Where the symbols take the points:
at | z v m
z137 | z835 z469 z469
z79 | z79 z28 z254
z382 | z662 z761 z479
z144 | z79 z392 z220
z780 | z28 z904 z573
z946 | z697 z370 z74
z481 | z601 z481 z573
z361 | z680 z307 z370
z574 | z361 z650 z816
z625 | z426 z935 z763
z459 | z780 z957 z837
z171 | z454 z533 z680
z392 | z492 z255 z904
z533 | z533 z512 z680
z891 | z79 z780 z512
z74 | z332 z946 z835
z596 | z415 z835 z946
z816 | z307 z835 z454
z363 | z957 z254 z672
z332 | z434 z596 z882
z760 | z220 z426 z957
z846 | z137 z349 z408
z148 | z680 z454 z23
z247 | z533 z361 z307
z285 | z955 z994 z3
z349 | z469 z171 z846
z573 | z247 z481 z650
z287 | z596 z137 z882
z834 | z394 z255 z28
z957 | z198 z760 z459
z512 | z738 z891 z533
z680 | z148 z171 z390
z415 | z731 z519 z434
z307 | z28 z247 z361
z311 | z761 z882 z672
z370 | z390 z596 z946
z426 | z763 z3 z434
z672 | z382 z311 z955
z829 | z780 z662 z72
z763 | z254 z780 z891
z198 | z834 z573 z780
z761 | z625 z144 z382
z479 | z829 z426 z492
z28 | z904 z834 z79
z650 | z946 z573 z574
z72 | z311 z882 z994
z469 | z74 z801 z137
z511 | z426 z829 z254
z254 | z760 z672 z363
z837 | z891 z837 z601
z662 | z285 z625 z492
z408 | z287 z311 z390
z434 | z882 z415 z761
z923 | z846 z697 z519
z390 | z307 z680 z731
z187 | z650 z738 z454
z882 | z332 z519 z72
z23 | z801 z148 z349
z801 | z946 z454 z469
z835 | z519 z74 z596
z738 | z573 z79 z187
z697 | z349 z390 z923
z935 | z72 z479 z415
z454 | z574 z923 z148
z994 | z144 z72 z285
z220 | z255 z144 z198
z255 | z363 z763 z834
z3 | z392 z285 z426
z492 | z511 z479 z144
z955 | z479 z672 z392
z904 | z837 z394 z904
z601 | z680 z837 z891
z519 | z519 z923 z697
z731 | z882 z408 z946
z394 | z459 z601 z511

In the rows, 435 means zero.

The rows follow the links: the fewer symbols apart two points are, the more alike their rows tend to be.

Each row is also shifted at random along 6 hidden directions that mean nothing.

Some points, each with a row of numbers:
z596: [ 284  414  482  350  453  444  550  591  442  377  535  459  355  463  493  463  427  368  412  442  453  585  370  447  516  334  404  555  512  527  439  344  324  455  383  481  407  456  493  411  451  516  518  457  477  545  485  433  467  563  448  388  436  524  578  425  503  415  345  397  376  374  489  409  465  420  480  443  469]
z946: [ 524  476  497  369  438  340  551  549  387  400  575  506  264  424  601  445  465  385  478  512  475  565  371  392  522  424  457  494  518  345  400  291  296  422  387  526  421  396  460  272  557  422  453  448  518  548  474  345  665  430  436  347  355  545  618  365  420  359  203  317  341  523  490  707  464  379  483  485  603]
z361: [ 323  376  399  444  442  437  406  513  506  438  450  546  298  380  477  508  454  420  386  436  323  421  329  360  437  415  352  440  403  412  330  454  337  524  395  442  559  466  415  401  354  422  388  527  562  366  489  459  380  422  489  441  437  372  409  371  464  382  476  425  430  438  518  516  477  529  392  382  317]
z3: [ 340  436  471  419  346  623  319  466  506  471  432  389  414  497  415  517  314  406  326  330  347  391  372  394  492  613  494  331  412  267  519  470  440  394  373  560  419  406  331  326  410  274  506  225  424  416  466  257  492  349  573  427  493  513  487  394  455  499  434  443  483  496  306  542  381  389  364  485  539]
z187: [ 466  426  543  483  538  378  553  380  461  511  524  458  565  439  460  543  501  519  542  564  632  512  488  354  695  557  474  436  510  575  482  428  435  331  434  362  406  391  453  398  496  450  400  671  390  417  312  504  221  547  555  516  367  460  418  425  365  555  542  498  343  507  382  347  455  389  385  519  394]
z148: [ 480  405  411  434  437  371  349  467  425  483  447  417  355  413  572  396  513  474  525  443  421  447  409  348  418  602  362  558  386  259  430  341  412  452  424  396  508  353  407  326  457  345  301  399  491  361  359  449  526  406  493  448  416  442  491  342  434  364  395  370  435  528  527  558  368  440  437  540  460]
z533: [ 303  300  479  480  545  308  296  352  376  391  350  381  385  416  466  515  492  576  526  582  561  482  453  349  411  553  449  393  506  333  362  448  455  451  549  450  544  431  375  460  454  288  393  420  502  448  497  404  439  356  459  416  405  469  384  277  238  268  368  371  298  536  460  591  402  515  483  563  373]
z994: [ 378  470  440  423  314  548  439  478  448  417  439  405  559  501  359  477  291  416  330  333  267  334  431  438  420  362  545  344  361  481  498  489  499  527  396  398  424  437  377  469  445  452  484  317  375  397  435  415  407  497  463  517  454  426  443  504  505  549  446  462  520  380  285  291  426  500  425  374  392]
z829: [ 408  394  412  397  346  486  418  399  435  358  349  440  563  506  328  476  337  462  404  490  429  377  486  409  510  512  648  313  392  385  535  510  479  386  404  505  334  418  416  393  429  292  424  254  387  448  421  352  596  385  524  482  495  532  371  502  363  507  387  332  513  507  248  537  431  415  487  498  535]
z957: [ 637  522  274  434  540  467  393  384  563  510  379  446  403  412  378  391  456  330  497  321  423  453  474  490  358  494  315  428  423  402  398  492  428  394  382  414  413  476  546  495  358  519  436  503  432  488  391  417  284  357  344  337  556  356  281  404  379  395  598  430  469  413  482  471  355  386  361  457  515]
z394: [ 621  387  338  584  435  512  244  480  475  445  388  394  254  386  372  450  559  443  383  457  613  368  507  375  281  403  437  287  486  510  467  490  457  481  510  486  410  677  394  467  412  341  578  484  371  423  597  308  289  395  329  401  539  399  511  404  445  275  494  488  361  369  509  326  498  397  457  425  429]
z392: [ 527  470  411  494  359  517  319  430  471  435  403  423  409  484  350  575  299  440  384  514  515  432  498  416  362  546  570  250  419  370  431  509  405  375  455  505  395  478  309  359  414  243  521  370  397  322  559  283  423  276  503  427  441  488  392  417  332  445  443  438  456  429  284  504  429  485  382  436  485]
z672: [ 604  504  300  371  470  342  592  298  496  421  400  506  552  454  340  448  362  332  457  415  494  438  430  476  488  416  426  351  380  476  461  495  405  435  492  300  289  358  518  534  581  555  408  421  419  426  366  485  457  430  474  448  473  507  265  433  302  437  500  416  453  525  368  510  335  456  474  384  454]
z349: [ 253  389  476  385  402  379  369  481  387  504  442  406  517  541  481  381  328  459  555  367  326  470  446  488  354  474  265  702  370  365  503  380  426  340  443  396  423  254  415  398  295  424  352  376  461  300  356  534  362  439  608  554  332  400  401  458  438  525  493  480  541  438  482  356  351  505  284  403  472]
z846: [ 343  426  459  479  373  376  386  449  350  451  445  399  490  508  450  362  276  485  588  451  431  452  575  460  199  404  292  628  365  401  430  374  399  353  496  363  440  345  419  400  295  419  416  425  445  308  425  485  375  357  515  509  335  397  399  440  332  445  444  527  437  461  409  360  339  585  292  401  445]
z492: [ 519  481  415  420  368  568  400  420  503  441  429  384  428  481  397  515  374  396  320  351  408  377  380  406  546  555  557  296  388  351  517  473  480  439  407  462  375  411  343  411  518  346  486  304  378  419  446  316  509  427  491  418  523  511  464  458  477  495  418  417  494  467  332  480  393  399  444  442  519]
z697: [ 140  440  556  422  332  480  356  450  360  447  491  483  475  480  442  425  417  513  508  528  487  511  485  454  353  507  322  588  330  485  482  394  420  335  459  365  435  320  462  379  304  436  408  399  444  358  443  501  437  473  460  478  376  484  467  507  507  498  502  470  474  471  480  337  472  464  259  419  368]
z904: [ 400  399  448  433  368  468  277  454  399  403  335  437  425  434  394  339  496  470  295  286  207  318  398  549  330  284  533  401  484  394  458  501  564  441  449  630  501  501  356  481  331  337  450  326  440  424  546  453  523  389  407  506  415  318  457  552  622  488  401  437  600  293  516  348  576  331  422  311  441]
z382: [ 318  348  381  404  388  456  565  383  414  318  315  428  652  447  315  428  331  463  376  591  594  355  532  448  505  442  576  380  324  545  443  484  412  476  417  365  281  481  481  493  475  402  385  324  340  386  356  492  536  437  511  513  548  535  286  547  379  481  401  388  471  477  208  430  431  475  594  482  358]
z834: [ 196  351  499  456  459  553  324  334  495  450  371  517  396  488  354  523  387  441  348  521  551  523  445  530  461  541  388  403  462  479  427  526  400  283  470  596  371  448  353  390  216  268  493  403  438  281  557  376  355  324  627  504  408  482  303  475  451  533  616  493  555  409  397  463  535  357  309  387  396]
z220: [ 591  573  436  383  490  471  460  294  499  454  416  501  547  460  382  455  405  368  335  397  368  481  386  623  514  497  519  388  439  412  415  512  502  343  371  493  405  356  456  454  410  399  366  440  427  424  385  451  512  332  453  386  429  458  266  531  482  588  542  407  631  390  431  533  507  310  387  378  524]
z837: [ 609  407  307  467  424  344  302  485  445  477  362  432  428  431  367  369  545  460  504  301  275  319  515  407  291  230  485  381  496  456  498  511  548  473  473  445  470  556  449  574  391  457  456  490  434  547  481  474  290  485  338  482  506  272  452  471  474  381  461  418  463  351  526  267  438  451  445  427  470]
z459: [ 507  351  305  439  487  376  355  373  465  392  279  503  455  432  321  376  500  464  541  500  527  426  576  460  347  423  488  428  426  464  433  520  427  342  416  503  337  546  523  464  290  328  372  442  427  482  417  460  400  319  453  451  552  388  269  494  337  426  499  313  524  454  427  485  484  379  450  518  521]
z434: [ 232  503  473  370  402  557  459  501  432  410  482  358  473  455  377  373  367  381  439  274  243  457  419  489  351  367  390  464  397  455  434  451  479  488  381  386  492  412  549  517  393  619  526  338  425  612  430  419  406  510  205  311  502  387  461  427  507  422  432  445  375  367  429  317  380  466  404  469  420]
z662: [ 401  439  358  480  334  611  412  498  479  436  378  309  535  453  340  449  292  431  354  307  284  256  488  412  338  446  520  350  359  446  440  513  500  532  350  389  481  512  388  497  366  414  499  332  347  385  423  384  335  415  364  431  523  369  382  468  435  497  496  468  447  365  254  286  366  541  439  432  374]
z923: [ 581  546  498  428  384  362  414  452  389  499  604  498  414  479  449  523  505  486  597  580  635  594  468  387  457  492  413  403  385  530  551  379  420  378  511  253  345  303  484  337  571  529  448  569  428  450  457  464  393  548  381  401  381  567  578  431  470  406  438  399  370  545  510  351  425  472  318  445  427]
z935: [ 293  509  457  388  334  619  411  479  445  420  442  321  507  433  378  382  335  414  381  228  175  333  406  458  353  420  460  367  338  359  461  479  522  488  362  413  515  418  460  489  422  521  490  251  384  562  402  366  476  456  255  357  521  387  447  459  506  456  414  445  405  418  347  366  367  471  432  454  432]
z882: [  49  441  502  410  305  537  434  418  377  381  444  412  416  486  366  398  215  427  502  362  337  472  526  463  220  441  285  435  375  254  370  448  351  364  455  498  477  347  482  390  250  448  507  209  458  568  482  335  448  322  391  378  408  387  357  372  277  340  423  486  298  499  306  561  328  495  289  492  462]

From each start, follow one symbol. Which point do you reach?
Answers are names.
new walk
[ 428  359  425  379  481  345  582  591  390  416  476  364  441  493  504  388  395  387  389  457  488  491  431  481  482  302  396  664  517  607  482  297  388  479  454  436  373  476  403  477  474  495  490  488  424  369  421  514  420  547  535  504  360  465  559  490  485  470  383  496  468  323  441  247  467  453  549  361  456]
v
z469
new walk
[ 169  212  539  523  505  523  219  337  437  437  363  336  282  394  370  466  563  496  431  397  664  498  387  388  510  639  307  319  572  352  546  431  476  346  610  617  391  492  319  447  407  268  558  318  429  493  531  267  355  418  571  453  429  481  510  297  375  316  486  527  284  505  465  497  448  263  377  542  437]
z
z79
new walk
[ 381  473  420  429  436  442  401  550  480  434  522  507  144  433  541  538  385  368  493  416  360  532  367  336  365  482  297  458  471  251  332  369  268  461  413  512  508  397  443  279  377  419  503  410  589  532  527  283  456  339  432  321  417  436  535  242  352  268  348  406  298  479  487  674  385  501  339  464  488]
z
z390
new walk
[ 183  259  551  473  551  425  296  309  435  448  392  359  459  439  401  520  488  522  506  456  570  526  437  382  510  586  401  408  556  373  467  464  493  359  561  481  483  425  350  488  391  334  466  424  474  471  440  410  275  449  558  457  384  435  390  319  316  412  505  469  305  511  433  478  405  398  386  546  390]
z
z738
new walk
[ 349  550  581  452  326  450  363  420  281  427  504  448  474  438  485  376  429  540  531  534  412  473  527  496  242  426  437  465  379  385  391  398  490  382  431  419  504  345  476  337  404  448  421  395  395  477  464  440  594  399  230  342  341  430  502  492  471  409  349  415  427  469  469  462  497  475  356  456  425]
z
z519
new walk
[ 492  456  436  360  413  230  522  410  403  359  543  590  337  487  442  544  422  421  599  588  610  629  449  356  445  365  461  401  410  465  463  398  290  426  518  355  303  314  559  375  596  539  433  437  534  576  486  413  542  471  441  379  407  613  480  350  282  301  315  268  328  613  436  640  369  522  411  466  535]
v
z408
new walk
[ 609  576  389  414  507  521  433  381  488  440  371  400  378  322  451  310  495  329  361  325  409  417  395  550  391  556  377  407  436  292  362  441  474  431  388  475  434  447  505  449  471  444  424  354  403  487  419  360  585  314  260  257  552  412  340  447  492  365  452  417  465  395  481  600  439  283  480  460  503]
m
z957
new walk
[ 507  478  447  570  457  555  336  315  438  425  376  453  302  300  410  382  466  439  402  508  618  403  507  476  332  591  390  331  472  305  326  463  405  316  464  581  416  532  403  353  327  277  452  426  368  405  514  273  529  184  359  342  442  383  358  423  371  337  469  517  359  455  414  658  505  299  386  448  456]
v
z573
new walk
[ 428  391  504  493  448  404  429  508  399  455  458  415  432  413  535  436  486  561  538  647  592  452  511  336  485  594  407  588  407  408  395  342  389  423  392  370  500  436  442  301  403  312  326  546  441  327  358  465  433  428  472  454  381  464  477  395  407  423  413  402  381  514  463  471  454  473  435  541  379]
m
z148
new walk
[ 519  501  412  427  408  570  441  466  439  394  391  305  527  386  392  383  428  412  303  405  402  295  452  437  434  413  597  306  394  485  451  461  572  589  378  349  459  543  456  526  548  492  492  356  303  507  427  388  515  487  227  333  578  458  469  494  532  441  370  404  436  365  360  294  416  464  604  464  392]
v
z935
new walk
[ 560  532  392  488  516  481  393  357  474  443  399  451  468  419  375  486  414  407  304  456  504  459  459  556  375  441  483  339  442  510  359  523  476  409  441  443  420  490  417  489  382  407  475  503  391  322  521  425  391  345  353  384  451  438  311  481  452  476  538  482  536  328  427  387  516  429  415  362  388]
z
z363
new walk
[ 486  474  368  414  416  340  507  445  476  457  544  474  327  459  461  434  432  335  499  319  455  532  350  403  416  315  225  451  418  505  513  338  361  527  564  262  340  345  452  504  602  714  513  457  513  488  473  473  326  580  454  411  409  521  497  370  448  348  483  520  329  472  522  368  299  519  363  321  422]
m
z390
new walk
[ 346  424  391  445  367  659  434  488  519  430  416  340  481  423  349  461  379  383  272  337  415  302  378  418  509  504  463  349  365  490  544  444  475  547  369  395  384  526  378  494  461  445  525  314  339  393  447  374  398  522  434  438  579  475  468  465  568  488  491  500  463  368  333  271  397  423  498  416  372]
m
z492
new walk
[ 213  380  403  465  373  468  500  340  420  385  363  420  462  416  326  362  297  409  424  470  556  392  506  441  309  460  294  425  340  427  387  451  357  456  527  374  361  455  468  476  366  503  456  285  405  394  428  418  455  369  451  447  463  461  287  431  294  355  474  514  321  486  295  477  357  513  436  431  340]
v
z882
new walk
[ 517  468  468  601  424  514  436  511  424  480  518  424  246  286  581  476  469  501  487  526  558  369  485  250  385  572  363  412  437  300  257  380  330  467  385  453  595  559  378  257  360  370  436  568  437  354  442  311  392  313  311  374  400  338  536  291  385  298  397  542  225  470  425  565  458  473  421  508  336]
v
z650
new walk
[ 276  463  468  401  400  457  501  519  386  352  482  397  410  433  439  398  295  419  508  407  354  487  507  465  274  374  401  463  453  372  351  410  363  431  399  482  482  456  514  431  379  498  516  346  456  609  475  348  479  380  292  294  415  404  464  361  343  290  309  400  298  405  370  510  394  521  430  493  468]
v
z596
new walk
[ 483  395  435  505  453  419  352  328  391  391  319  472  492  394  356  376  520  521  384  491  433  335  511  521  365  359  614  319  482  407  390  539  544  339  447  643  455  535  424  442  351  254  399  427  402  471  474  435  532  321  409  482  411  349  348  547  425  479  418  367  540  419  393  498  594  340  468  425  472]
z
z28
new walk
[ 333  478  493  393  413  414  447  492  424  443  463  533  397  418  578  440  377  467  476  435  185  403  436  420  379  471  460  547  409  202  263  419  348  394  285  558  615  342  422  280  259  292  299  417  546  400  386  447  578  264  490  443  334  332  414  396  394  479  338  337  506  457  419  691  457  498  369  450  483]
v
z835
new walk
[ 539  427  333  345  513  195  372  431  517  499  427  510  442  486  488  533  527  444  597  407  302  496  363  334  511  416  400  505  401  412  496  447  411  493  489  278  480  325  475  472  506  486  306  554  580  438  377  564  340  532  547  486  467  430  403  363  390  416  499  285  508  525  601  449  332  548  375  463  462]
z
z148
